[ 28  17 -14 -29 -21  45   6  -3  -3  11  -9   8   6 -15  12  -7 -10  24
  25  -7  13 -14  20 -16  20  -6 -10  10  22   3  -4  -2 -13  15  33  22
 -10  30  -3  11 -12  22  17  19  18   8 -30  -3 -26 -15  17  -3 -12  -3
   1 -12  13   0  74 -15  -9  15  16 -10   7 -34   7  -3  45 -22   0 -14
  -9  -5   4   2] => U
[-15 -25   6  21   1 -32 -15  -8   7 -19   7   1 -10  27  -9   6   7 -61
   2  -6 -14  14 -20   5 -14   6  -1  -1  15  -7   0   6  19  -3 -41   3
   6 -15  12 -11  32 -24 -14 -19 -24 -12  44  10  -2  -3  -2 -19  26  33
   3  17 -15 -14 -90  15   2  -1 -26  18  -6  21   0  20 -33   5 -20  13
  12  -2 -10  -1] => N
[  7  39   8 -33  -6  51   6  -6   4  16   9  -6  11 -26   8  -2  -9  79
  21   3   3 -23  24   0  19 -12   3   9  12  10   3 -14 -17  -4  30  12
 -10  14 -15  26 -28  32  13  13  14  16 -57 -22 -18  -2  -5  14 -30 -30
  -4 -10  30   3  93  -3  -7   2  30 -10  -2 -25  19 -20  32 -10  23 -28
   0  15  19   5] => U
[ 19  18 -16 -16 -10  47   2   3   4   2   1   2  13 -17  16  -9  -1  57
  -3   1  23 -17  57   5  18 -18 -11   6  -2  10  -5  -7 -14   0  28   8
  -1  30  -5  10 -12  12   9  14  19  -7 -44 -19 -29  -9   5   1  -4 -22
   5   4  16   6  89   1 -18   7  22 -27   9 -23  10 -19  44 -16  10 -16
 -36  -5   4   1] => U
[ 18  10 -24 -34 -16  29   9  -4   4   2   0   7 -13 -11  12 -12 -11 -11
  11 -13  16   6  23   5  17  -9   5   0  17 -14 -18   0 -17   5  19  31
   0  35   9   0   3   2  37  -6  -1  -1 -15 -16  -8 -17  21  17  31   6
   0   0  17  86  61  -5   2  20  23  -3 -14 -14  40  -1  21  -9 -12 -12
 -19   4  18  19] => N
[  7 -24  22  16   0 -13  -1  -2  20   2   7   0  -7 -24  -7   7  -8 -33
  -7 -10 -28  13 -17   9 -18  -3  14  -9   0 -26   7   4   6  -4 -30 -19
   0  -9  -3 -22  -2  -8  -8  -6  10  -4   4   0  28   0  -4   4  -5  19
  16  11  18   7 -23   3  17   0 -19  -2  -1  18  18   0 -43  24  -1  14
  -7  11   4  -1] => N
[  7 -16  62   4 -14  33  -9  -4   9  23  -4 -25   0 -72   0  14 -26  79
   9  -2 -30 -21  -8  -8  -8 -19   5   9  -2  17   9 -29 -15 -14   3 -13
 -12 -35 -35  -9 -36  36   5  -1  37   5 -23 -18  26   6 -21  20 -91 -33
   3   4  46  -2  98   6  16  -8  37 -46  10   8  11 -13 -74  23  54 -18
  -5  36  26  -2] => W
[  9  20 -21 -33  -8  41   2   2   2   5  12   7   5 -22  14 -12   0  43
  13  -7   3 -12  -5   4  18 -13  15   1  11   6  -6   2 -22   3  27  11
   7  20  -1  10  -8  18  52  24  16  13 -28 -18 -18 -50  -6   5   5 -12
  -1  -5  11  -8  81   0  -6   6  22 -22  -6 -14   8 -10  18 -12   4 -15
 -12  -3  10  10] => U
[  4  -2  57  -3  -6  13  -4  -5   3  29  13 -13  -7 -39  -7   2 -18  43
   1   8 -24  -6 -16  11  -8  -4  -7  10  22  10   1 -27   3 -19  13 -11
 -14 -39 -33 -10 -31  -1  -9  -1  43   4 -10  -1  29  10 -11  11 -62 -38
  -6  -8  34  20  37  -5  19 -19  19 -27  16  50   3 -25 -53  26  44   4
   1  35   4   7] => W
[ -3  23   6 -41  -3  62   3 -13  -8  23  -6  -2  14 -17  18 -13  -8  72
  -2  -6  -6 -16  24  -3  25  -1  -5  11  -1  16  -2 -19  45  -3  47   9
 -16  -2 -26  23 -25  36   6   6  21   3 -40 -13 -28   2   5   5 -36 -32
 -16 -15   3   9  83 -12 -15 -15  33 -14  11 -19   9 -13  44 -18  28 -34
   4   2   7   6] => U
[ -3 -13   5  18   1   3  -5  -8   4   6  10   0   3 -14 -15   2  -3  -4
  18 -13   0  -9   7  -1  11 -12   3  -5   6 -14  38  -1  -5 -12   5  -6
  -7  14 -16  -5   8  -4   6   2   2  11 -17   1  11  -9   3  10  -3 -10
   0  11  16   3  27   4  15 -10 -14  -9  -3  15  -2   3 -12 -10  -9 -16
   1  -1   9   2] => N
[-11  -3  23 -14   1  -4   4   4   7   7  -9 -20  -3  20   0   9  -7  55
 -17  33   1  -1  -6 -23   4  16  -4   6  -9  30  14  -6  12  -9  19  -1
  -1 -32  -6  12  -5  22 -15  17  11   4  -2   7   1  18 -16  -9 -40 -28
 -12  -8 -13   6 -37 -22   7  -9   9 -18  15  -1  -2  -8  10  -4   4  -1
  35   8 -16   0] => W
[ 25  15 -15 -21 -11  51   1   3  -9  12  37  -6  21  -2  10   1   6  56
   0  -4   6 -18  26  -2  29 -23   9 -28  14   6  -7  -9 -21   6  48 -17
  -1  17 -13   0 -17  25  22  13  10  14  -6 -30 -41  28   8   9  -9 -13
 -15  -7  19  -2  75  -8 -12  -3  34 -20   8 -32  11 -12  40 -21   8 -24
 -16   0   5  14] => U
